cols: F H G B R D U P E S
[ 81 100  98  85 142 144 119 115 158 133] = q393
[149 102  94 151 105 116 106 141 182 109] = q983
[ 29 146 124 117 156 127 158 122 156 139] = q42
succ: [106] : [141]
col: [ 94 124] : G

cols: W L T Z
[126  59 116 201]  q842
[ 31 126 142  76]  q730
[118 113 115 158]  q192
[126 106 107 201]  q51
succ: [107] : [201]
succ: [116] : [201]

cols: C Q Y N K V M J X
[168 217  72  79  33 142 167  38  77]  q262
[167 201 218 177 180 200  34 125 145]  q902
[168 176  72  79  33 142 167 125 144]  q34
succ: [177] : [180]
col: [142 200] : V
which: [168 217  72  79  33 142 167  38  77] : q262

cols: tepag kiluk kan bisog
[152 114  64 155] = q359
[163 109  79  99] = q494
[132  40 132  73] = q321
[105  36 129  82] = q228
[164 120  76 103] = q656
[152 114  80 155] = q738
[ 61  81 101 151] = q827
[148 106 102  98] = q727
[171 159  83 100] = q60
col: [163 132 105 164 152  61 148] : tepag
succ: [101] : [151]
succ: [106] : [102]
succ: [102] : [98]
succ: [105] : [36]
succ: [171] : [159]
col: [155  99  73  82 103 155] : bisog

cols: fer gusub Fotob dezi nek pero Kiku
[127 129 130 128 212 131 140]  q893
[127 129 130 128 212 171 140]  q694
[126 130 128 139 139 133 129]  q891
which: [127 129 130 128 212 171 140] : q694
col: [212 139] : nek
col: [140 129] : Kiku

cols: suda rada pogu bepu
[158 134 146 144]  q832
[147 119 172 186]  q358
[144 111 125 130]  q523
[143 130  59  52]  q514
[123  98 118  75]  q822
[158  83 142 154]  q201
[100  83  54  33]  q480
[100 143  54  33]  q527
succ: [123] : [98]
col: [146 172 125] : pogu
col: [143 123 158] : suda
succ: [59] : [52]
col: [125  59] : pogu
succ: [119] : [172]
col: [ 83  83 143] : rada

cols: fir sini lik nebi
[135 157 110 139] = q643
[135 102 167 158] = q906
[125 130 123 110] = q145
[122 133  71 150] = q811
[134 156  95 163] = q383
[121 134 198 145] = q522
[110  91 172  99] = q992
[135 102  95 144] = q37
succ: [157] : [110]
succ: [167] : [158]
succ: [91] : [172]
col: [167 123] : lik
which: [110  91 172  99] : q992
col: [102 130 133 156 134  91 102] : sini

cols: Fasan Koges dom ruru Zabis dake
[101 122 137 159  99  95] -> q472
[139 131 103 129 115 115] -> q548
[115 149 114 135 132  90] -> q806
[170 131 134  97 114 134] -> q892
[170 131 134  97  57 131] -> q786
[120 143 120 123 115  94] -> q269
[140 122 128 119 133 156] -> q117
[126 153 108 122 146 113] -> q821
[120 138 122 132 126  98] -> q630
[127 125 138 108 150 130] -> q746
which: [139 131 103 129 115 115] : q548
col: [115  90 134 131  94 156 113  98 130] : dake
col: [137 103 114 134 134] : dom

cols: Datir Sorar lile mip zatu bosim nurod goso tulit
[135  62 167 113 115 168  73 195 220] -> q225
[120 164  76 130 103 168 149  82 149] -> q484
[135  62 167 113 115 168  73 195 136] -> q227
col: [149  73] : nurod
col: [ 82 195] : goso
col: [149 136] : tulit

cols: geka gusi zetid bapa gad Bosif Rotu
[188 140 137  61 185 152  83]  q789
[188 140 137  61 185 152 154]  q135
[ 75 162 138 214 215 109 166]  q650
[153 133  84 221 171 105 101]  q521
[162 101 105 176 203 108 102]  q651
succ: [153] : [133]
col: [152 109] : Bosif

cols: fadu bup bati Kig
[137 103 112 140]  q574
[105 158 122 111]  q649
[141 178  85 145]  q674
[125 117 187 125]  q912
[120 128 135 126]  q575
[137  96  54 127]  q206
col: [105 141 125] : fadu
succ: [103] : [112]
succ: [128] : [135]
succ: [141] : [178]

cols: turog negut zeris defu Fudu tepa
[121 128 126 120 139 128]  q443
[140 104 141 136 109  86]  q967
[ 98 190  96 108 177 104]  q768
[ 85 104 141 136 109 137]  q879
[ 87 187  98  96 194 100]  q944
[ 98 223  91  87 178  83]  q219
[143  87 148 144 103 143]  q301
[ 98 190  96 108 201 101]  q593
succ: [103] : [143]
col: [ 83 143] : tepa
col: [ 96 141] : zeris
succ: [223] : [91]
succ: [178] : [83]
which: [ 87 187  98  96 194 100] : q944

cols: vuses gibok tapul Nosi Zazed Gege zali rog
[122  98 150 102  93  72 177  94]  q313
[138 157 127 148 139 143  82 144]  q952
[128 108  85 128 111 127  57 160]  q993
[128 132 114 128 128  53  30 182]  q116
[103 169 185 154 154 153 210  86]  q683
[153 164 139 150 108 106  40 151]  q8
[103 169 187 154 154 153 210  86]  q405
col: [ 82  57  30 210] : zali
col: [143 127  53 153 106 153] : Gege
col: [128 128 154] : Nosi
col: [144 160 182  86 151  86] : rog
succ: [93] : [72]

